Below are the code and all the weights of a small trained network. Each question names an input and a target symbol and asks about switching units off, where a switched-off unit gives its printed mean instead of its output.

import numpy as np


def w(rows, s, z=0):
    codes = np.array(rows[::2]) - 128.0
    scale = np.full(codes.shape[1], s)
    scale[-1] = z or s
    return codes * scale


def f(y):
    return np.maximum(y, 0)


def softmax(a):
    e = np.exp(a - a.max(-1, keepdims=True))
    return e / e.sum(-1, keepdims=True)


def log_softmax(a):
    a = a - a.max(-1, keepdims=True)
    return a - np.log(np.exp(a).sum(-1, keepdims=True))


def net(x, mask):
    ids = ['ΓΦαεηθλξπστ'.index(c) for c in x.split()]
    T = len(ids)
    res = E[ids] + P[:T]
    u = 0
    for l in range(2):
        q, k, v = (res @ M[l].T for M in (Q, K, V))
        z = softmax(np.where(np.tri(T) > 0, q @ k.T / 3**0.5, -1e9)) @ v
        res = res + np.where(mask[u], z, O[l][:, -1]) @ O[l][:, :-1]
        u += 1
        y = f(res @ A[l][:, :-1].T + A[l][:, -1])
        res = res + np.where(mask[u : u + 4], y, B[l][:, -1]) @ B[l][:, :-1]
        u += 4
    return log_softmax(res[-1] @ U[:, :-1].T + U[:, -1])


Q, K, V, O, A, B = {}, {}, {}, {}, {}, {}
E = w([
[171,177,136,137,193],'Γ',
[175,175,100,129,145],'Φ',
[181,183,175,86,122],'α',
[107,201,32,166,117],'ε',
[194,92,56,227,160],'η',
[157,76,243,120,132],'θ',
[130,39,28,160,123],'λ',
[63,225,129,87,92],'ξ',
[253,137,194,183,148],'π',
[152,81,183,174,170],'σ',
[47,181,105,144,129],'τ',
],0.017)
P = w([
[98,96,231,241,163],'0',
[156,170,91,76,216],'1',
[147,149,106,81,203],'2',
[84,17,230,254,26],'3',
[100,64,205,236,41],'4',
[154,215,151,136,166],'5',
[129,135,166,141,125],'6',
],0.007)
Q[0] = w([
[37,82,164,182,161],'0.h0',
[123,184,190,251,1],'0.h0',
[160,37,138,97,43],'0.h0',
],0.0072)
K[0] = w([
[254,183,88,135,83],'0.h0',
[178,134,120,36,88],'0.h0',
[61,76,106,70,211],'0.h0',
],0.0066)
V[0] = w([
[86,157,253,145,165],'0.h0',
[72,136,95,182,205],'0.h0',
[147,103,142,84,55],'0.h0',
],0.0072)
O[0] = w([
[26,136,70,180,211,251],'0.h0',
[2,188,92,217,216,191],'0.h0',
[179,197,169,91,69,15],'0.h0',
],0.0084,0.003)
A[0] = w([
[150,131,188,123,166,108],'0.n0',
[254,52,69,218,183,2],'0.n1',
[201,125,131,151,158,8],'0.n2',
[166,188,250,115,181,163],'0.n3',
],0.0087,0.0027)
B[0] = w([
[148,192,75,169,209,170],'0.n0',
[47,124,186,2,99,254],'0.n1',
[84,135,195,137,143,159],'0.n2',
[143,107,65,129,167,210],'0.n3',
],0.0078,0.0097)
Q[1] = w([
[130,119,6,82,129],'1.h0',
[101,132,105,26,255],'1.h0',
[128,187,41,96,177],'1.h0',
],0.0078)
K[1] = w([
[153,170,207,165,119],'1.h0',
[155,139,185,202,2],'1.h0',
[99,54,159,162,88],'1.h0',
],0.0072)
V[1] = w([
[192,52,151,160,188],'1.h0',
[211,174,36,211,123],'1.h0',
[153,255,208,114,165],'1.h0',
],0.0085)
O[1] = w([
[224,64,124,137,255,155],'1.h0',
[184,147,59,209,136,3],'1.h0',
[183,249,211,131,204,143],'1.h0',
],0.0092,0.0068)
A[1] = w([
[120,156,156,58,60,254],'1.n0',
[179,13,209,116,163,124],'1.n1',
[69,123,2,14,231,140],'1.n2',
[143,252,197,216,156,62],'1.n3',
],0.0066,0.0057)
B[1] = w([
[128,49,3,96,230,198],'1.n0',
[206,98,144,161,125,212],'1.n1',
[139,74,174,191,86,253],'1.n2',
[80,108,3,80,235,180],'1.n3',
],0.0077,0.011)
U = w([
[88,75,125,139,189,172],'Γ',
[146,116,121,94,132,254],'Φ',
[215,103,53,59,153,119],'α',
[138,129,79,184,79,171],'ε',
[59,130,253,18,79,95],'η',
[187,74,152,200,119,67],'θ',
[145,46,114,109,67,113],'λ',
[62,179,136,16,126,47],'ξ',
[136,123,196,37,169,102],'π',
[74,93,253,189,121,57],'σ',
[28,152,201,168,102,92],'τ',
],0.0076,0.0071)

Each question gives the input, a string of symbols that net reads in full, and the target symbol t.
The units are the heads (3 rows each of Q, K, V and O) and the neurons (one row each of A and B). Each row of codes is followed by its name. A weight is (code - 128) times the scale printed after its matrix; where a second scale follows, it is the last column's (O, A, B and U).
mask holds one flag per unit, layer by layer, with each layer's heads first. A switched-off unit (its flag False) gives its mean, the last column of its rows in O or B, instead of its output. The means were averaged over made-up inputs and are rounded, as every weight is.
A unit's drop is (log p(t) with every unit on - log p(t) with that unit switched off) / (log p(t) with every unit on - log p(t) with every unit switched off).
The circuit of an input: a set's keep is (log p(t) with only the set's units on - log p(t) with every unit switched off) / (log p(t) with every unit on - log p(t) with every unit switched off). Starting from all 10 units, units are removed one at a time, each time the one whose removal leaves the highest keep (on an exact tie, the one counted first), for as long as the keep stays at least 0.8.
circuit, biggest first: the units of the circuit, biggest drop first
k most important neurons: the k neurons with the biggest drops, biggest first
k most important neurons of layer l: the k neurons of layer l with the biggest drops, biggest first
drop when u is switched off: that unit's drop, to one decimal
input α ε ε η τ, target ε: circuit, biggest first : [0.n1; 1.h0]
input λ π π π π η, target π: circuit, biggest first : [0.n1; 1.h0]
input ε ε Φ, target ε: circuit, biggest first : [1.h0; 0.n1]
input ε α Φ π α π π, target α: 3 most important neurons of layer 1 : [1.n3; 1.n2; 1.n1]
input λ Φ λ, target λ: circuit, biggest first : [1.h0; 1.n2]
input π θ θ, target θ: most important neuron of layer 0 : [0.n3]
input τ Φ λ Γ θ Γ θ, target θ: 2 most important neurons : [0.n1; 0.n3]
input Γ Γ π σ π, target π: 2 most important neurons : [0.n1; 1.n2]
input Φ α α ξ α, target α: 3 most important neurons : [0.n1; 1.n3; 1.n2]
input Γ ε ε Φ ε, target ε: circuit, biggest first : [0.n1; 1.h0]
input π Φ π, target π: 2 most important neurons of layer 0 : [0.n1; 0.n2]
input η η α π α θ α, target α: drop when 0.n3 is switched off : -0.1
input Φ ξ θ λ λ π, target λ: drop when 0.n0 is switched off : 0.1
input Γ ξ π λ λ θ, target λ: drop when 0.n1 is switched off : -0.1
input Φ λ λ, target λ: most important neuron of layer 0 : [0.n0]
